Fill in the rest of each row
(in the rows, 128 means zero)
Made from 2 directions:
[[138 128 119 129 121 123 126 135 128 120 141 128 126 146 120 130 138 137
  131 127 114 136 129 120 119 118 120 130 115 141 144 127 136 128 137 126
  129 129 119 141 126]
 [128 124 126 128 129 132 127 117 133 132 128 129 123 116 135 131 123 131
  125 125 135 117 127 129 133 139 131 121 131 121 119 125 127 124 126 130
  135 130 129 125 129]
 [138 119 114 130 123 135 123 107 141 130 140 130 113 115 137 136 125 144
  122 120 133 108 125 125 132 147 129 112 122 124 121 119 134 118 133 130
  147 133 123 133 130]
 [132 136 128 128 124 117 130 151 118 117 134 127 137 159 112 124 141 126
  136 133 109 152 131 122 114 102 118 142 117 146 152 133 133 135 135 124
  115 125 122 138 124]]
Cut rows and their ends:
[134 125 121 129 124 129 126 123 133 126 135 128 122 128 129 131 130 136
 127 125 126 124 127 125 127 132 126 123 123 130 130] -> [125 132 125 132 128 135 130 124 133 128]
[150 124 106 131 114 122 123 131 135 115 156 128 117 154 118 134 144 151
 130 123 106 134 128 113 113 120 115 124 103 149 154] -> [122 145 123 146 125 139 132 111 152 125]
[158 113  93 133 110 132 117 102 151 121 165 130  99 130 133 143 137 167
 122 113 118 106 125 113 122 148 120 104 102 138 138] -> [112 148 111 148 129 162 138 108 153 128]
[142 115 108 131 121 137 121  99 147 131 145 130 106 110 141 139 125 151
 120 116 134 100 124 123 133 155 130 106 120 123 119] -> [116 136 114 135 131 155 136 121 136 130]
[126 130 131 128 129 127 129 133 125 127 126 128 131 131 126 126 129 124
 129 130 127 132 129 129 127 124 128 131 129 129 130] -> [130 127 130 127 127 124 127 129 127 128]
[101 138 158 124 145 129 136 139 113 139  94 127 149 112 131 117 114  96
 130 138 145 136 129 144 139 123 139 142 155 111 109] -> [139 109 139 108 129 105 121 148 102 130]
[124 141 139 126 129 115 134 162 110 118 123 126 147 162 109 118 140 113
 139 139 109 162 133 126 115  93 120 151 124 145 152] -> [139 127 141 130 123 103 121 127 132 124]

Made from 2 directions:
[[106 167 132 154 118 122 135 127 136 135 124  96 144 136 112 129 146 107
  118 140 114 149 121 154  92 141 138 129 108 119 128 146 109 130 132 127
  123  95 110 138 125]
 [ 81 209 117 194 106 119 144 131 157 146 116  49 152 138  89 113 167  92
  110 160 105 173 106 170  67 151 145 119 106 125 131 168  96 124 138 132
  108  59  80 153 108]
 [114 150 105 160 120 130 135 135 150 136 121  93 126 125 112 106 141 127
  126 144 127 142 114 127 126 130 130 114 143 143 132 142 127 120 134 136
  111 107 103 140 108]]
Cut rows and their ends:
[145 100 139 100 136] -> [129 122 125 113 120 134 160 123 127 144 140 114 137 133 114 134 112 138
 118 144 122 123 135 128 123 126 113 136 132 123 124 139 153 149 118 140]
[129 127 141 119 129] -> [125 127 124 119 126 130 137 133 132 132 139 126 123 126 124 125 127 133
 136 119 131 130 135 115 118 126 126 124 132 126 124 135 130 136 125 137]
[149  95 154  86 139] -> [127 119 120 101 117 137 175 127 130 150 153 110 134 132 108 132 108 145
 124 138 123 124 143 115 112 124 108 134 137 120 119 148 159 161 113 152]
[137 114 138 111 133] -> [128 124 125 117 123 132 147 128 129 137 138 120 131 130 120 130 120 135
 126 132 126 126 134 123 122 126 120 130 132 125 124 136 141 141 122 138]

Made from 2 directions:
[[132 128 121 124 129 123 133 135 124 130 129 135 133 140 128 136 127 122
  121 127 126 136 129 130 129 129 127 130 129 126 129 129 122 116 138 137
  129 138 133 136 128]
 [ 91 114 115 139 119 173 160  87 123 137 147 125 112 153 131 134 120 110
  117 151 133 130 141 112 125 133 166 125 167 143 110 133 131 117 142 150
  140 132 141  97 138]
 [ 69 109 122 151 112 200 164  57 128 137 153 111  97 142 134 123 120 113
  124 162 139 117 144 102 123 134 185 121 182 152 101 133 144 134 130 141
  144 115 136  69 142]]
Cut rows and their ends:
[122 128 134 132 126 135 125 119 132 127 128 121 123 118 129 121] -> [129 133 134 130 130 120 127 125 127 128 131 126 130 131 126 128 134 139
 119 120 128 118 124 119 128]
[128 127 126 127 128 129 131 128 127 129 129 130 129 132 128 130] -> [127 126 126 129 128 130 129 128 128 128 129 128 130 128 127 128 127 124
 131 131 129 131 130 129 128]
[ 71 111 127 152 112 197 157  58 132 135 149 107  96 132 134 117] -> [122 119 130 159 140 112 141 102 123 133 180 120 177 152 103 132 147 143
 122 133 142 108 131  69 141]

Made from 3 directions:
[[155 130 110 140 137 119 121 122 137 118 137 120 144 142 133 121 118 123
  135 132 123 135 124 135 133 127 114 117 130 126 122 139 143 143 138 124
  127 129 141 113 127]
 [141 104 115 160 123 130  71 142  87 134 168 147 128 166  95  85 197 111
  160  76 155 119 204 139 120 136 139  96 113  92 150  94 142 133 148 164
  120 148 115 122 125]
 [118 140 130 110 141 129 153 139 130 125 110 117 121 110 140 144 101 133
  114 142 115 122 104 125 128 126 127 151 137 146 132 144 124 120 117 118
  131 130 125 134 140]
 [128 113 121 144 129 132  93 148  91 134 151 141 121 149 104 101 176 118
  147  89 146 115 182 134 120 134 141 115 120 106 150 104 134 125 137 155
  123 146 112 130 133]
 [166 138  85 134 175 115 124 162 110 108 136 102 141 146 135 115 104 116
  135 122 111 117 131 142 128 129 111 137 143 136 149 160 159 140 139 128
  127 155 130 110 158]]
Cut rows and their ends:
[113 116 142 134 110 136 110 126 114 139 137 145 119 132] -> [112 118 164 127 135 109 145 125 156 126 123 131 142 117 118 113 132 102
 119 121 129 143 125 127 118 136 119]
[102 127 147 116 117 137 137 129 124 137 117 136 114 112] -> [125 137 134 134 120 128 132 124 126 120 125 128 140 138 126 131 130 118
 112 114 117 129 129 123 118 142 126]
[161 104  95 169 139 124  60 154  77 126 178 140 136 180] -> [ 93  74 197 104 168  68 153 115 214 146 120 138 132  92 117  89 158 102
 157 141 156 168 118 159 117 113 135]
[144 110 112 154 129 128  82 142  95 130 161 140 131 161] -> [103  93 179 113 154  87 147 120 187 138 122 135 134 103 118 100 146 105
 143 135 145 156 121 146 119 121 129]
[ 96 102 159 141  85 144  93 115 107 151 146 165 111 135] -> [ 97 110 201 127 143  93 163 126 182 122 120 133 156 103 105  97 131  74
 108 116 129 156 123 121 111 144 104]
[143 128 104 133 156 124 115 159  99 121 138 119 128 142] -> [122 112 134 118 137 109 126 113 152 137 124 131 127 133 134 126 152 136
 145 129 134 139 126 152 119 123 150]

Made from 3 directions:
[[126 138 119 114 139 130 132 117 117 151 135 115 140 147 117 122 136 118
  130 136 129 129 144 135 113 140 128 120 139 151 136 125 128 128 132 110
  112 144 137 111 144]
 [119 126 132 142  94 127 122 163 103 127 126 152 136 127 135 156 118 153
  129 114 130 111 137 106 128 107 116 135 112 100 121 119 134 125  93 148
  149 137 112 145  95]
 [133 116 137 142 123 124 124 132 146 102 120 139 113 108 139 126 120 133
  127 125 125 131 108 125 144 120 132 135 118 109 120 135 126 129 131 144
  144 108 121 146 118]
 [137 146 108  90 193 124 141  64 139 179 142  80 142 174  95  72 152  76
  140 172 124 158 152 165  96 184 146 103 165 212 149 141 117 132 174  66
   84 156 169  84 209]
 [119 129 132 133  96 141 125 158 111 112 126 141 128 108 141 166 124 154
  115  97 134 105 124 113 139  99 113 138 119  91 124 110 139 125 106 153
  130 119 108 133  84]]
Cut rows and their ends:
[133 130 123 123 150 117 130 108 134 147 131 119 132 149 116 101 131 109
 139] -> [152 123 143 137 138 115 150 137 119 135 158 132 140 121 130 139 107 126
 142 144 123 161]
[133 141 115 100 166 135 138  89 137 150 137  93 133 145 112 103 146  99
 127] -> [143 129 141 135 153 115 155 136 115 154 172 142 129 125 130 162  95  90
 135 149  94 167]

Made from 3 directions:
[[130 139 138 174 111 125 121 155 116 119  88 135 116 156 131 135 138 123
  151 129 153 127 129 124 118 120 150 133 123 113 128 108 145 154 117 148
  144 116 106 136  93]
 [136 147 131 174 120 122 109 156 122 121 103 142 124 134 126 133 136 118
  139 107 148 130 135 121 106 117 143 133 137 126 136 127 138 149 120 121
  140 101 109 137  98]
 [121 114 125  74 151 137 119 108 148 128 171 122 139  86 119 120 119 136
  102 122 105 125 120 130 121 132 116 132 133 145 131 152 110  95 142  94
  116 127 150 118 155]
 [161 163  78 165 116  97 174 100 104 175 140 141 150 144 146 128 119 102
  115 105 103 155 174 128 183 136  68  88 161 149 129 152 122 147 124 136
  102 155 134 142 174]
 [145 141  94 114 138 114 148  97 128 157 168 133 150 105 133 122 116 116
  100 105  96 143 152 129 155 135  81 106 154 155 133 163 111 116 135 105
  103 142 147 130 176]]
Cut rows and their ends:
[119 111 132  88 138 137 131 112 138 126 148 117 130] -> [115 125 124 123 138 119 141 116 123 117 132 132 134 125 131 120 129 124
 130 120 108 135 124 122 140 142 120 144]
[125 128 137 134 129 132 113 141 131 118 121 131 124] -> [124 124 129 131 129 132 123 137 124 122 126 111 123 141 136 127 126 131
 126 131 129 127 121 135 114 122 128 112]
[120 121 142 129 125 135 120 138 129 116 114 125 119] -> [136 126 130 132 134 138 139 139 121 117 128 117 126 147 137 116 117 126
 114 134 130 126 137 137 124 122 126 110]

Made from 2 directions:
[[115  92 148 143 138 181 153 129 143 160 121 108 125 195 135 181 100 107
  114 146 103 122  99 117 112  81 159 136 131 122 112 128 134 148 108 145
  149 145 144 105 126]
 [135 145 142 181 150  91 154 121  92  69 133 161 125 128 159 133 134  73
  124 125 160 172 189 129  92 199  95 161  92 157 121 120  97 126 145 101
  141 120 147 142 106]
 [125 121 122 105 119 143 117 131 143 153 126 114 129 128 115 126 126 151
  130 129 115 110 102 128 143  98 142 114 143 116 131 131 141 129 121 139
  122 131 120 122 137]]
Cut rows and their ends:
[118  98 155 169 149 167 166 126 127 134 123 123] -> [124 198 150 186 102  80 111 145 117 142 126 117  94 112 145 151 114 135
 108 125 120 148 115 133 157 142 153 110 115]
[133 141 130 148 135 103 135 125 110  97 131 145] -> [127 116 140 121 135 108 129 124 146 148 159 130 115 166 109 141 112 142
 128 125 114 124 139 114 130 122 133 138 119]
[129 132 121 115 122 124 118 129 132 133 128 126] -> [129 114 121 116 133 143 132 125 127 121 122 130 138 124 128 120 134 124
 133 129 133 124 129 130 121 126 121 130 133]
[127 122 148 175 149 129 160 124 109 101 128 142] -> [124 163 154 160 118  77 118 135 138 157 158 123  93 156 120 156 103 146
 114 123 108 137 131 117 149 131 150 126 110]
[140 158 135 176 146  72 145 121  86  57 136 168] -> [126 103 156 114 144  81 130 118 169 174 200 133  97 217  84 158  90 160
 127 120  94 119 153  95 134 114 141 150 106]
[122 109 158 188 156 147 174 123 112 108 126 138] -> [123 191 161 183 107  61 111 142 131 160 153 118  82 144 129 163 100 147
 107 122 107 145 124 121 159 137 159 118 107]
[139 157 121 139 130  81 122 125 105  86 134 153] -> [128  87 136  97 147 120 135 116 156 148 169 135 124 184  97 136 112 143
 135 125 112 115 147 107 120 114 126 147 121]

Made from 3 directions:
[[117 109 155 156 160 142 172 117 175 164 158 103 129 149 117 165 147 111
  138  96 160 178  97 157 118 102 151 118  93  98 123  80 158 152 109 118
  150 157 122  69 168]
 [121 143 131 102 120 160 138 107 109 138 138 120 123 123  87  92  99 129
  147 127 107 114 118 136 119 119 132 135 100 106 115 137 109 131 129 137
  136 146 139 132 106]
 [131 124 127 138 131 120 128 135 135 125 127 128 129 129 140 138 136 127
  123 127 132 133 129 127 130 130 128 126 137 131 131 125 133 128 128 126
  126 123 125 126 136]
 [123  98 143 143 150  80 106 136 156 129 111 154 138 144 170 187 170 124
  102 125 189 150 146 113 138 136 126 116 139 180 144  98 168 130 111 109
  118 117 108 102 157]
 [131 151 113  97 103 145 114 121  89 114 121 133 123 112 105  81  96 138
  137 144  91  91 136 119 127 136 118 139 130 124 122 162  96 116 141 141
  122 124 140 165  91]]
Cut rows and their ends:
[124 125 134 129 134 131 134 123 134 136 133 126 128] -> [132 123 133 130 125 130 123 136 135 123 132 126 123 132 127 118 125 127
 119 133 132 123 126 132 135 127 117 133]
[123 127 132 111 126 120 111 120 118 126 118 144 130] -> [128 125 126 126 131 125 134 139 118 139 117 130 133 123 129 123 150 130
 130 129 125 124 127 123 127 126 131 118]
[124 144 128 106 119 159 139 110 109 136 138 118 123] -> [122  90  92 100 129 146 128 103 114 118 136 120 120 131 135 105 103 116
 139 108 130 131 138 136 143 139 134 107]
[129 115 126 123 127  83  86 139 124 109  98 163 136] -> [129 166 154 150 135 103 143 159 118 159 100 141 149 114 124 155 186 144
 130 143 117 125 119 108 104 115 140 128]
[133 136 117 120 116 125 115 133 112 114 119 134 127] -> [120 132 114 121 134 125 139 113 111 137 119 131 137 120 132 142 135 130
 146 116 119 136 132 121 117 131 150 114]
[125 130 130 116 125 129 122 121 120 128 125 134 128] -> [127 120 121 122 130 129 131 129 121 132 124 127 129 126 130 122 134 127
 131 125 127 127 129 127 130 129 131 120]
[133 140 117 124 116 140 130 131 114 121 129 121 124] -> [119 120 106 114 132 134 134 102 115 126 129 127 130 125 133 134 114 124
 145 111 123 138 135 128 125 135 146 116]

Made from 3 directions:
[[124 113 129 120 130 147 117 152 125 139 134 140 136 116 133 153 129 119
  123 114 155 132 134 124 150 117 136  98 134 143 131 103 138 144  87  97
  136 136 137 134 135]
 [124 119 140 121 137 117 130 134 127 131 112 119 132 135 137 135 116 125
  124 136 132 118 119 144 130 139 127 139 122 135 122 127 131 126 127 134
  136 141 140 126 120]
 [134 131 104 138 112 154 118 138 127 129 151 143 123 116 114 125 148 126
  134 112 134 145 149 102 130 103 135  94 143 119 137 119 126 140 108 106
  118 117 117 132 150]
 [128 144 136 128 131 116 137  98 132 119 136 130 125 127 127 119 129 138
  129 129 112 129 120 128 124 138 119 150 121 125 129 142 125 118 155 142
  124 112 114 129 115]
 [133 149 117 136 118 143 128 104 132 121 164 149 122 111 115 121 148 138
  134 110 121 147 138 100 132 115 124 117 134 121 139 131 126 131 134 115
  116  98 100 136 134]]
Cut rows and their ends:
[121 134 150 117 140 123 133 108 131 127 140 139 134 117 136 145 123 134
 122 119 133 128 116 131 147 139 121 138 118 144 131] -> [123 136 128 128 120 135 117 121 136 110]
[123 113 141 119 138 118 128 143 126 134 106 117 135 137 140 140 112 121
 122 138 137 115 118 148 132 139 130 136 122 138 121] -> [123 132 127 120 133 139 148 147 125 120]
[123 118 141 120 137 119 129 135 127 132 113 120 133 133 138 138 116 124
 123 135 134 118 119 144 133 138 128 136 122 137 123] -> [124 132 127 124 132 137 141 141 126 120]
[122 117 135 119 133 143 120 144 127 137 136 141 136 115 134 154 127 122
 122 114 152 132 130 126 152 121 133 106 130 145 132] -> [105 139 141  93 100 136 132 134 135 129]
[138 125 100 144 112 130 125 145 125 127 113 112 119 144 116 101 134 123
 136 141 115 127 142 124  99 117 135 122 139 105 124] -> [140 116 124 138 145 118 138 133 117 149]
[120 125 154 114 144 112 134 118 130 129 120 125 135 129 142 143 113 130
 120 132 132 118 110 146 140 147 122 149 115 144 124] -> [127 135 124 132 133 139 132 134 130 107]

Made from 2 directions:
[[133 136 123 119 138 128 144 113 130 125 138 116 126 123 136 120 122 123
  138 126 118 124 127 136 133 126 139 117 127 141 126 121 133 133 123 113
  123 136 134 132 129]
 [114  95 144 166 119 104 118 171 123 180 101 146 118 148  93 125 170 160
   95 140 160 127 168 131  91 138 119 158 106  93 161 129 141 136 123 148
  123 121 130 132 120]
 [141 149 116 103 150 131 160  91 132 114 152 102 125 115 151 113 108 113
  154 123 103 121 119 144 143 123 151 101 130 159 118 115 135 136 119  94
  119 145 140 135 132]
 [115 109 140 152 104 128  91 165 124 137 103 156 133 140 106 147 145 141
  103 133 153 137 132 109 115 132 102 156 129  96 135 144 118 117 140 165
  140 109 114 120 124]]
Cut rows and their ends:
[125 126 130 131 118 133 111 137 127 121 122 138 133 130 125 138 127 127
 123 128 133 133 121 118 130 128 117 135 134 120 124 136 120 121 135 142
 135 120] -> [120 123 128]
[131 142 123 113 119 147 111 117 129  92 134 132 139 120 142 143 105 110
 138 121 118 135  98 113 150 123 119 122 147 136 105 138 111 115 140 136
 140 121] -> [117 120 132]
[154 187  98  59 150 167 155  46 137  41 179  90 142  92 191 128  53  72
 190 107  68 127  61 129 192 111 151  71 164 194  72 122 110 119 133  84
 133 145] -> [130 125 142]
[145 147 113 102 170 115 195  80 134 140 161  83 113 115 151  90 118 122
 159 126  98 111 143 167 132 125 173  90 113 170 134  98 155 154 102  67
 102 161] -> [157 146 131]

Made from 2 directions:
[[124 124 128 127 127 128 124 127 129 131 127 129 129 128 129 123 121 127
  125 123 128 129 131 125 128 125 128 127 128 125 129 126 127 126 129 130
  127 128 127 129 127]
 [176 167 130 127 134 133 173 133 129 106 130 117 108 135 121 172 210 123
  164 164 134 114  92 152 123 158 114 137 129 163 122 150 147 140 115 107
  130 125 136 127 143]
 [133 116 140 106 124 132 136 126 144 150 122 120 116 131 136 116 137 103
  138 108 137 120 125 114 115 135 111 120 139 131 138 138 136 110 120 129
  108 128 133 148 136]
 [ 90  84 136 111 120 127  95 122 140 165 121 131 136 125 141  80  64 112
  105  80 130 134 156  96 121 108 126 113 136 100 141 117 118 103 132 147
  109 131 125 145 122]]
Cut rows and their ends:
[153 158 122 141] -> [134 129 150 132 119 102 133 126 123 130 119 161 170 140 143 161 126 124
 109 151 133 141 130 138 122 147 119 135 135 146 125 115 142 126 130 115
 132]
[120 118 130 123] -> [126 128 121 127 131 137 126 128 129 127 131 117 115 123 123 117 129 129
 134 120 126 124 127 124 130 122 131 126 126 122 129 132 123 129 128 133
 127]
[117 124 124 135] -> [128 126 117 128 123 126 129 132 136 126 127 123 109 136 118 127 124 133
 136 127 133 120 136 129 124 120 126 121 122 131 133 132 134 128 125 122
 123]
[137 138 126 131] -> [130 128 136 129 126 120 129 127 126 129 125 139 143 131 134 138 128 126
 121 135 129 133 128 131 126 135 125 131 131 133 127 124 132 127 129 125
 130]
